Below are the code and all the weights of a small trained network. Each question names an input and a target symbol and asks about switching units off, where a switched-off unit gives its printed mean instead of its output.

import numpy as np


def w(rows, s, z=0):
    codes = np.array(rows[::2]) - 128.0
    scale = np.full(codes.shape[1], s)
    scale[-1] = z or s
    return codes * scale


def norm(h):
    return h / np.sqrt((h * h).mean(-1, keepdims=True) + 1e-5)


def f(y):
    return np.maximum(y, 0)


def softmax(a):
    e = np.exp(a - a.max(-1, keepdims=True))
    return e / e.sum(-1, keepdims=True)


def log_softmax(a):
    a = a - a.max(-1, keepdims=True)
    return a - np.log(np.exp(a).sum(-1, keepdims=True))


def net(x, mask):
    ids = ['αδζλμπσψω'.index(c) for c in x.split()]
    T = len(ids)
    res = E[ids] + P[:T]
    r = norm(res)
    for j in range(2):
        rows = slice(4 * j, 4 * j + 4)
        q, k, v = (r @ M[0][rows].T for M in (Q, K, V))
        z = softmax(np.where(np.tri(T) > 0, q @ k.T / 4**0.5, -1e9)) @ v
        o = O[0][rows]
        res = res + np.where(mask[j], z, o[:, -1]) @ o[:, :-1]
    y = f(norm(res) @ A[0][:, :-1].T + A[0][:, -1])
    res = res + np.where(mask[2:18], y, B[0][:, -1]) @ B[0][:, :-1]
    return log_softmax(norm(res)[-1] @ U[:, :-1].T + U[:, -1])


Q, K, V, O, A, B = {}, {}, {}, {}, {}, {}
E = w([
[157,114,127],'α',
[248,80,46],'δ',
[162,119,123],'ζ',
[151,109,124],'λ',
[151,114,126],'μ',
[153,116,124],'π',
[86,141,150],'σ',
[88,155,173],'ψ',
[128,231,62],'ω',
],0.015)
P = w([
[232,107,221],'0',
[53,72,72],'1',
[251,180,194],'2',
[36,76,42],'3',
[227,157,177],'4',
[42,65,55],'5',
[214,138,163],'6',
[50,63,59],'7',
[205,129,153],'8',
[48,59,55],'9',
[203,113,145],'10',
],0.011)
Q[0] = w([
[172,180,202],'h0',
[71,140,137],'h0',
[109,156,2],'h0',
[131,161,175],'h0',
[208,33,177],'h1',
[60,95,132],'h1',
[63,78,185],'h1',
[192,133,64],'h1',
],0.01)
K[0] = w([
[135,64,194],'h0',
[71,131,111],'h0',
[141,203,89],'h0',
[73,121,193],'h0',
[241,2,180],'h1',
[82,144,169],'h1',
[30,108,184],'h1',
[195,181,97],'h1',
],0.0094)
V[0] = w([
[187,124,191],'h0',
[155,5,126],'h0',
[29,216,240],'h0',
[141,48,253],'h0',
[64,60,52],'h1',
[128,101,111],'h1',
[2,140,52],'h1',
[81,202,226],'h1',
],0.0083)
O[0] = w([
[91,177,115,171],'h0',
[85,126,100,175],'h0',
[152,119,171,17],'h0',
[10,151,144,141],'h0',
[134,152,81,81],'h1',
[127,141,132,134],'h1',
[183,94,45,2],'h1',
[118,61,114,65],'h1',
],0.012,0.0054)
A[0] = w([
[149,122,151,35],'n0',
[167,174,103,9],'n1',
[104,7,128,57],'n2',
[60,166,155,85],'n3',
[155,126,155,72],'n4',
[81,92,101,175],'n5',
[103,155,125,124],'n6',
[170,149,132,50],'n7',
[179,58,119,120],'n8',
[76,167,72,122],'n9',
[170,119,202,2],'n10',
[111,59,123,48],'n11',
[72,96,172,174],'n12',
[144,151,48,90],'n13',
[38,92,223,84],'n14',
[69,83,111,209],'n15',
],0.017,0.0043)
B[0] = w([
[97,157,232,129],'n0',
[105,52,64,149],'n1',
[107,2,125,166],'n2',
[193,61,182,225],'n3',
[140,110,139,135],'n4',
[81,189,150,185],'n5',
[176,166,141,169],'n6',
[68,72,51,142],'n7',
[211,134,201,175],'n8',
[112,198,207,194],'n9',
[148,243,137,154],'n10',
[132,37,120,147],'n11',
[186,119,72,206],'n12',
[138,45,183,207],'n13',
[227,124,44,254],'n14',
[30,133,106,196],'n15',
],0.0085,0.0087)
U = w([
[186,205,42,130],'α',
[107,144,122,4],'δ',
[167,197,231,159],'ζ',
[98,128,133,117],'λ',
[97,127,140,113],'μ',
[92,125,150,122],'π',
[103,85,37,252],'σ',
[89,54,69,119],'ψ',
[203,65,4,75],'ω',
],0.016,0.0045)

Each question gives the input, a string of symbols that net reads in full, and the target symbol t.
The units are the heads (4 rows each of Q, K, V and O) and the neurons (one row each of A and B). Each row of codes is followed by its name. A weight is (code - 128) times the scale printed after its matrix; where a second scale follows, it is the last column's (O, A, B and U).
mask holds one flag per unit, heads first, then neurons. A switched-off unit (its flag False) gives its mean, the last column of its rows in O or B, instead of its output. The means were averaged over made-up inputs and are rounded, as every weight is.
A unit's drop is (log p(t) with every unit on - log p(t) with that unit switched off) / (log p(t) with every unit on - log p(t) with every unit switched off).
The circuit of an input: a set's keep is (log p(t) with only the set's units on - log p(t) with every unit switched off) / (log p(t) with every unit on - log p(t) with every unit switched off). Starting from the 12 units with the biggest drops (on a tie, the unit counted first), units are removed one at a time, each time the one whose removal leaves the highest keep (on an exact tie, the one counted first), for as long as the keep stays at least 0.8.
units of the circuit, in order: the units of the circuit, biggest drop first
k most important neurons: the k neurons with the biggest drops, biggest first
drop of u: that unit's drop, to one decimal
input δ ω δ π, target ω: units of the circuit, in order	(h0)
input σ σ μ λ α μ σ, target ω: units of the circuit, in order	(n14; h1)
input π δ ζ ζ σ ψ λ π δ, target α: 2 most important neurons	(n10; n3)
input ω π π ζ δ, target ζ: 4 most important neurons	(n14; n12; n0; n10)
input α μ ψ δ ψ σ δ λ μ, target α: 4 most important neurons	(n14; n13; n12; n9)
input ω σ δ ζ α α λ π λ, target α: units of the circuit, in order	(n13; h0)
input μ ψ α ψ λ σ α δ, target σ: units of the circuit, in order	(n15; n14; n5)
input α ω ζ π π σ α σ π λ σ, target ω: 3 most important neurons	(n14; n12; n3)
input λ λ λ λ π ω α α σ δ π, target α: 3 most important neurons	(n14; n13; n12)
input ζ λ μ π σ δ λ δ π ω ζ, target α: 2 most important neurons	(n14; n13)
input σ μ λ α α ψ σ δ, target ψ: 2 most important neurons	(n2; n11)
input λ μ σ δ λ π ψ δ ω, target ζ: 3 most important neurons	(n14; n9; n12)
input ω π ζ α π λ ψ δ α, target α: 2 most important neurons	(n14; n13)
input δ α δ ω, target ω: units of the circuit, in order	(h0)
input ζ ω α λ, target ω: drop of n3	0.1
input ζ ω δ μ π ψ, target ω: drop of h0	0.7
input μ λ ψ δ, target ψ: drop of n0	0.0
